Below are the code and all the weights of a small trained network. Each question names an input and a target symbol and asks about switching units off, where a switched-off unit gives its printed mean instead of its output.

import numpy as np


def w(rows, s, z=0):
    codes = np.array(rows[::2]) - 128.0
    scale = np.full(codes.shape[1], s)
    scale[-1] = z or s
    return codes * scale


def f(y):
    return y / 2 * (1 + np.tanh(0.7978845608 * (y + 0.044715 * y**3)))


def softmax(a):
    e = np.exp(a - a.max(-1, keepdims=True))
    return e / e.sum(-1, keepdims=True)


def log_softmax(a):
    a = a - a.max(-1, keepdims=True)
    return a - np.log(np.exp(a).sum(-1, keepdims=True))


def net(x, mask):
    ids = ['ΘΠΣαβηλφψ'.index(c) for c in x.split()]
    T = len(ids)
    res = E[ids] + P[:T]
    u = 0
    for l in range(2):
        r = res
        for j in range(3):
            rows = slice(2 * j, 2 * j + 2)
            q, k, v = (r @ M[l][rows].T for M in (Q, K, V))
            z = softmax(np.where(np.tri(T) > 0, q @ k.T / 2**0.5, -1e9)) @ v
            o = O[l][rows]
            res = res + np.where(mask[u + j], z, o[:, -1]) @ o[:, :-1]
        u += 3
        y = f(res @ A[l][:, :-1].T + A[l][:, -1])
        res = res + np.where(mask[u : u + 8], y, B[l][:, -1]) @ B[l][:, :-1]
        u += 8
    return log_softmax(res[-1] @ U[:, :-1].T + U[:, -1])


Q, K, V, O, A, B = {}, {}, {}, {}, {}, {}
E = w([
[109,156,103,116,70],'Θ',
[92,167,138,123,207],'Π',
[84,74,85,99,166],'Σ',
[162,184,165,184,92],'α',
[99,105,157,94,86],'β',
[94,118,157,98,188],'η',
[161,221,50,186,101],'λ',
[108,132,155,247,183],'φ',
[198,133,141,100,125],'ψ',
],0.015)
P = w([
[232,84,235,143,44],'0',
[190,108,211,133,60],'1',
[148,131,185,131,81],'2',
[113,147,167,123,96],'3',
[76,158,146,122,112],'4',
[33,169,132,121,126],'5',
[2,178,113,119,141],'6',
],0.0059)
Q[0] = w([
[91,46,96,28,29],'0.h0',
[133,64,180,77,250],'0.h0',
[41,115,218,103,91],'0.h1',
[150,143,159,49,86],'0.h1',
[158,156,159,120,128],'0.h2',
[153,152,127,116,186],'0.h2',
],0.023)
K[0] = w([
[64,34,96,61,33],'0.h0',
[152,87,155,39,255],'0.h0',
[26,110,161,124,101],'0.h1',
[151,88,159,69,76],'0.h1',
[166,98,102,127,162],'0.h2',
[141,150,132,121,171],'0.h2',
],0.023)
V[0] = w([
[222,26,187,96,77],'0.h0',
[16,234,70,151,183],'0.h0',
[200,183,92,151,137],'0.h1',
[16,119,104,178,78],'0.h1',
[254,11,55,146,128],'0.h2',
[58,115,108,92,119],'0.h2',
],0.0066)
O[0] = w([
[43,159,85,119,196,40],'0.h0',
[224,68,187,144,48,230],'0.h0',
[126,140,17,119,113,48],'0.h1',
[229,79,178,170,255,248],'0.h1',
[120,72,232,239,199,23],'0.h2',
[59,199,187,123,164,92],'0.h2',
],0.0038,0.0012)
A[0] = w([
[84,109,187,97,123,26],'0.n0',
[147,31,138,183,144,54],'0.n1',
[50,151,36,132,188,3],'0.n2',
[106,89,86,122,129,74],'0.n3',
[5,231,74,89,170,146],'0.n4',
[5,222,55,224,187,78],'0.n5',
[106,179,132,128,192,182],'0.n6',
[140,166,140,210,113,13],'0.n7',
],0.014,0.0047)
B[0] = w([
[251,130,95,112,164,165],'0.n0',
[73,95,87,180,171,147],'0.n1',
[150,227,157,205,136,132],'0.n2',
[80,178,85,61,173,122],'0.n3',
[63,115,48,122,161,252],'0.n4',
[205,116,143,55,159,177],'0.n5',
[134,118,113,109,56,190],'0.n6',
[92,208,95,141,170,202],'0.n7',
],0.017,0.0036)
Q[1] = w([
[63,169,139,129,33],'1.h0',
[119,230,112,207,164],'1.h0',
[129,231,123,215,133],'1.h1',
[102,155,138,127,3],'1.h1',
[136,105,158,139,110],'1.h2',
[114,135,131,156,109],'1.h2',
],0.029)
K[1] = w([
[72,155,173,128,38],'1.h0',
[117,221,61,174,134],'1.h0',
[116,197,30,204,77],'1.h1',
[121,144,157,118,4],'1.h1',
[155,119,80,159,110],'1.h2',
[132,94,129,129,136],'1.h2',
],0.029)
V[1] = w([
[99,121,12,119,118],'1.h0',
[254,168,173,178,191],'1.h0',
[125,110,83,110,138],'1.h1',
[101,64,2,48,155],'1.h1',
[168,137,221,180,120],'1.h2',
[160,104,68,126,137],'1.h2',
],0.0073)
O[1] = w([
[198,158,148,159,139,234],'1.h0',
[70,166,47,181,90,131],'1.h0',
[137,116,129,126,95,166],'1.h1',
[178,119,130,153,27,226],'1.h1',
[34,225,140,118,1,3],'1.h2',
[179,98,94,166,179,171],'1.h2',
],0.0051,0.0041)
A[1] = w([
[138,120,155,47,140,25],'1.n0',
[232,89,252,138,58,163],'1.n1',
[145,151,188,112,157,249],'1.n2',
[107,106,189,158,112,42],'1.n3',
[151,134,99,54,113,84],'1.n4',
[199,145,195,134,88,3],'1.n5',
[75,29,82,126,108,117],'1.n6',
[96,130,185,52,126,223],'1.n7',
],0.016,0.0048)
B[1] = w([
[136,195,85,190,112,149],'1.n0',
[57,123,70,152,76,238],'1.n1',
[118,131,153,63,95,160],'1.n2',
[88,158,6,142,171,118],'1.n3',
[89,98,172,123,138,201],'1.n4',
[148,200,102,141,225,130],'1.n5',
[180,150,171,131,133,253],'1.n6',
[187,68,137,159,157,186],'1.n7',
],0.018,0.0072)
U = w([
[103,45,125,128,97,210],'Θ',
[193,60,206,118,168,254],'Π',
[93,93,167,182,207,51],'Σ',
[132,100,145,116,159,48],'α',
[132,103,150,111,161,54],'β',
[217,147,102,162,120,70],'η',
[81,169,254,141,106,119],'λ',
[140,105,163,127,149,38],'φ',
[133,99,144,107,160,62],'ψ',
],0.0075,0.0043)

Each question gives the input, a string of symbols that net reads in full, and the target symbol t.
The units are the heads (2 rows each of Q, K, V and O) and the neurons (one row each of A and B). Each row of codes is followed by its name. A weight is (code - 128) times the scale printed after its matrix; where a second scale follows, it is the last column's (O, A, B and U).
mask holds one flag per unit, layer by layer, with each layer's heads first. A switched-off unit (its flag False) gives its mean, the last column of its rows in O or B, instead of its output. The means were averaged over made-up inputs and are rounded, as every weight is.
A unit's drop is (log p(t) with every unit on - log p(t) with that unit switched off) / (log p(t) with every unit on - log p(t) with every unit switched off).
The circuit of an input: a set's keep is (log p(t) with only the set's units on - log p(t) with every unit switched off) / (log p(t) with every unit on - log p(t) with every unit switched off). Starting from the 12 units with the biggest drops (on a tie, the unit counted first), units are removed one at a time, each time the one whose removal leaves the highest keep (on an exact tie, the one counted first), for as long as the keep stays at least 0.8.
circuit, biggest first: the units of the circuit, biggest drop first
most important unit: the unit with the biggest drop
top k neurons: the k neurons with the biggest drops, biggest first
top k neurons in layer l: the k neurons of layer l with the biggest drops, biggest first
which heads matter: for each layer, one digit per head in row order, 1 if its drop is at least 0.15 and else 0, layers parted by /
input Σ λ Σ Σ Σ λ, target Π: top 3 neurons	0.n5; 1.n4; 1.n1
input Θ Θ β α Σ, target Π: circuit, biggest first	1.n1; 1.n6
input Θ Θ Σ λ η Π Σ, target η: circuit, biggest first	0.n2; 0.n4; 1.h1
input Θ Σ Σ λ Θ, target Π: which heads matter	000 / 000
input β λ Σ η λ η, target Π: circuit, biggest first	1.n1; 0.n7; 0.h0
input Σ β β λ Σ β λ, target Π: circuit, biggest first	0.n5
input α Σ λ Θ, target Θ: top 3 neurons	0.n7; 1.n1; 1.n6
input η Σ λ Θ Π Σ, target η: circuit, biggest first	0.n2; 1.n4
input λ η φ ψ, target Θ: circuit, biggest first	1.n1; 0.n4
input α η η Π λ Θ ψ, target Θ: circuit, biggest first	0.n7; 1.n1; 0.n4
input α Π λ β Θ η, target Θ: top 3 neurons	1.n1; 0.n7; 0.n6
input β β β, target Π: top 2 neurons in layer 1	1.n6; 1.n1
input λ Π φ, target Σ: circuit, biggest first	0.n1; 0.n7
input Π η α λ β, target Θ: most important unit	0.h1
input β Σ Σ λ Π η, target Θ: which heads matter	100 / 000
input β Θ λ ψ λ α Π, target Θ: top 2 neurons	0.n7; 1.n1
input λ φ Σ β λ β, target Π: which heads matter	001 / 000
input Σ λ Σ λ λ α, target λ: top 4 neurons in layer 0	0.n4; 0.n7; 0.n0; 0.n2
input ψ Π Θ, target Θ: which heads matter	000 / 100
input λ λ α, target λ: top 4 neurons	0.n7; 0.n4; 0.n0; 1.n7
input Σ Π η β Π, target Π: top 3 neurons in layer 1	1.n6; 1.n1; 1.n7
input α α α α η Σ, target Π: top neuron	1.n6
